Below are the code and all the weights of a small trained network. Each question names an input and a target symbol and asks about switching units off, where a switched-off unit gives its printed mean instead of its output.

import numpy as np


def w(rows, s, z=0):
    codes = np.array(rows[::2]) - 128.0
    scale = np.full(codes.shape[1], s)
    scale[-1] = z or s
    return codes * scale


def f(y):
    return y / 2 * (1 + np.tanh(0.7978845608 * (y + 0.044715 * y**3)))


def softmax(a):
    e = np.exp(a - a.max(-1, keepdims=True))
    return e / e.sum(-1, keepdims=True)


def log_softmax(a):
    a = a - a.max(-1, keepdims=True)
    return a - np.log(np.exp(a).sum(-1, keepdims=True))


def net(x, mask):
    ids = ['αημπστφω'.index(c) for c in x.split()]
    T = len(ids)
    res = E[ids] + P[:T]
    r = res
    for j in range(2):
        rows = slice(2 * j, 2 * j + 2)
        q, k, v = (r @ M[0][rows].T for M in (Q, K, V))
        z = softmax(np.where(np.tri(T) > 0, q @ k.T / 2**0.5, -1e9)) @ v
        o = O[0][rows]
        res = res + np.where(mask[j], z, o[:, -1]) @ o[:, :-1]
    y = f(res @ A[0][:, :-1].T + A[0][:, -1])
    res = res + np.where(mask[2:18], y, B[0][:, -1]) @ B[0][:, :-1]
    return log_softmax(res[-1] @ U[:, :-1].T + U[:, -1])


Q, K, V, O, A, B = {}, {}, {}, {}, {}, {}
E = w([
[156,130,115,201,162],'α',
[114,118,154,126,86],'η',
[167,78,125,120,48],'μ',
[145,124,93,63,69],'π',
[250,71,57,108,116],'σ',
[99,110,142,154,119],'τ',
[72,187,131,96,113],'φ',
[136,163,63,43,107],'ω',
],0.015)
P = w([
[71,64,147,65,74],'0',
[190,149,71,207,70],'1',
[173,123,175,153,128],'2',
[116,171,121,125,197],'3',
[135,187,126,223,44],'4',
[239,98,176,109,136],'5',
[131,176,109,89,170],'6',
[123,148,63,179,1],'7',
[202,117,194,134,124],'8',
[111,169,104,106,181],'9',
[146,199,30,174,53],'10',
[166,90,156,133,143],'11',
[134,158,71,73,146],'12',
],0.011)
Q[0] = w([
[243,130,137,16,159],'h0',
[230,92,20,118,74],'h0',
[148,60,222,81,254],'h1',
[150,121,121,214,78],'h1',
],0.0074)
K[0] = w([
[130,186,118,90,189],'h0',
[71,70,92,102,186],'h0',
[254,227,133,217,197],'h1',
[128,88,152,86,59],'h1',
],0.0085)
V[0] = w([
[81,191,156,165,56],'h0',
[169,144,122,166,115],'h0',
[70,165,31,109,205],'h1',
[75,111,249,123,170],'h1',
],0.012)
O[0] = w([
[173,29,30,160,86,141],'h0',
[222,72,24,161,222,104],'h0',
[85,212,213,229,29,136],'h1',
[84,110,2,160,71,1],'h1',
],0.0086,0.0071)
A[0] = w([
[1,192,118,136,175,112],'n0',
[154,114,66,55,121,175],'n1',
[91,132,191,139,166,139],'n2',
[193,70,14,175,103,97],'n3',
[167,107,153,85,209,101],'n4',
[65,28,150,130,121,80],'n5',
[230,139,94,51,164,88],'n6',
[137,154,99,146,29,40],'n7',
[136,179,16,118,125,74],'n8',
[86,159,116,109,189,94],'n9',
[193,88,132,163,128,138],'n10',
[152,173,118,130,63,71],'n11',
[32,104,26,170,30,22],'n12',
[64,134,198,170,55,149],'n13',
[140,160,148,134,125,62],'n14',
[33,117,163,79,68,3],'n15',
],0.0092,0.0059)
B[0] = w([
[131,168,2,147,90,153],'n0',
[36,80,155,154,47,226],'n1',
[103,101,187,164,143,168],'n2',
[55,112,181,60,144,189],'n3',
[97,221,161,157,158,209],'n4',
[232,203,94,215,168,122],'n5',
[106,163,201,158,54,253],'n6',
[97,195,133,223,178,172],'n7',
[203,91,112,98,207,164],'n8',
[124,179,38,131,130,129],'n9',
[108,198,41,98,97,159],'n10',
[115,118,177,221,96,170],'n11',
[114,125,200,165,188,188],'n12',
[250,146,52,89,153,205],'n13',
[108,100,196,58,55,131],'n14',
[105,171,22,90,237,144],'n15',
],0.0076,0.0062)
U = w([
[114,140,98,9,71,57],'α',
[189,254,36,206,9,117],'η',
[150,225,79,40,99,176],'μ',
[90,154,139,129,157,74],'π',
[82,117,119,93,120,127],'σ',
[179,102,101,117,3,250],'τ',
[222,155,187,90,128,94],'φ',
[75,179,149,231,103,48],'ω',
],0.0061,0.0025)

Each question gives the input, a string of symbols that net reads in full, and the target symbol t.
The units are the heads (2 rows each of Q, K, V and O) and the neurons (one row each of A and B). Each row of codes is followed by its name. A weight is (code - 128) times the scale printed after its matrix; where a second scale follows, it is the last column's (O, A, B and U).
mask holds one flag per unit, heads first, then neurons. A switched-off unit (its flag False) gives its mean, the last column of its rows in O or B, instead of its output. The means were averaged over made-up inputs and are rounded, as every weight is.
A unit's drop is (log p(t) with every unit on - log p(t) with that unit switched off) / (log p(t) with every unit on - log p(t) with every unit switched off).
The circuit of an input: a set's keep is (log p(t) with only the set's units on - log p(t) with every unit switched off) / (log p(t) with every unit on - log p(t) with every unit switched off). Starting from the 12 units with the biggest drops (on a tie, the unit counted first), units are removed one at a time, each time the one whose removal leaves the highest keep (on an exact tie, the one counted first), for as long as the keep stays at least 0.8.
units of the circuit, in order: the units of the circuit, biggest drop first
top k neurons: the k neurons with the biggest drops, biggest first
heads that matter: for each layer, one digit per head in row order, 1 if its drop is at least 0.15 and else 0, layers parted by /
input π τ φ φ φ σ ω ω φ φ ω, target τ: top neuron -> [n1]
input η ω π φ φ ω, target τ: heads that matter -> 10
input η ω σ τ ω τ ω ω σ π ω, target σ: heads that matter -> 01
input φ η π π ω τ φ ω, target ω: top 3 neurons -> [n7, n12, n11]
input μ ω μ ω σ, target α: units of the circuit, in order -> [h1, n3]
input φ φ ω π φ ω τ σ, target ω: units of the circuit, in order -> [h1, n7, n12, n3]
input ω φ ω ω φ, target η: units of the circuit, in order -> [h1, n13]
input φ ω η ω ω φ τ η, target ω: heads that matter -> 11
input ω φ φ μ μ, target η: units of the circuit, in order -> [h1, n13, n7]
input ω φ φ ω, target η: units of the circuit, in order -> [h1, n0]
input μ π π α π η φ η μ ω π, target α: heads that matter -> 01
input ω ω σ φ, target η: units of the circuit, in order -> [n0, h1]
input σ ω ω ω φ ω μ ω ω ω μ, target φ: heads that matter -> 11
input ω τ τ ω τ, target η: heads that matter -> 01
input σ ω σ ω ω, target φ: units of the circuit, in order -> [h1]
input η ω φ ω π, target σ: units of the circuit, in order -> [h1, n3, n12, n1]
input φ π τ τ π φ π μ, target ω: top 3 neurons -> [n12, n7, n3]
input η σ ω φ π π σ ω π η α, target σ: units of the circuit, in order -> [h1, n3]
input η π φ φ ω α α φ φ η μ, target σ: units of the circuit, in order -> [h1, n3, n12]
input φ φ ω τ η φ φ φ, target ω: top 2 neurons -> [n12, n7]
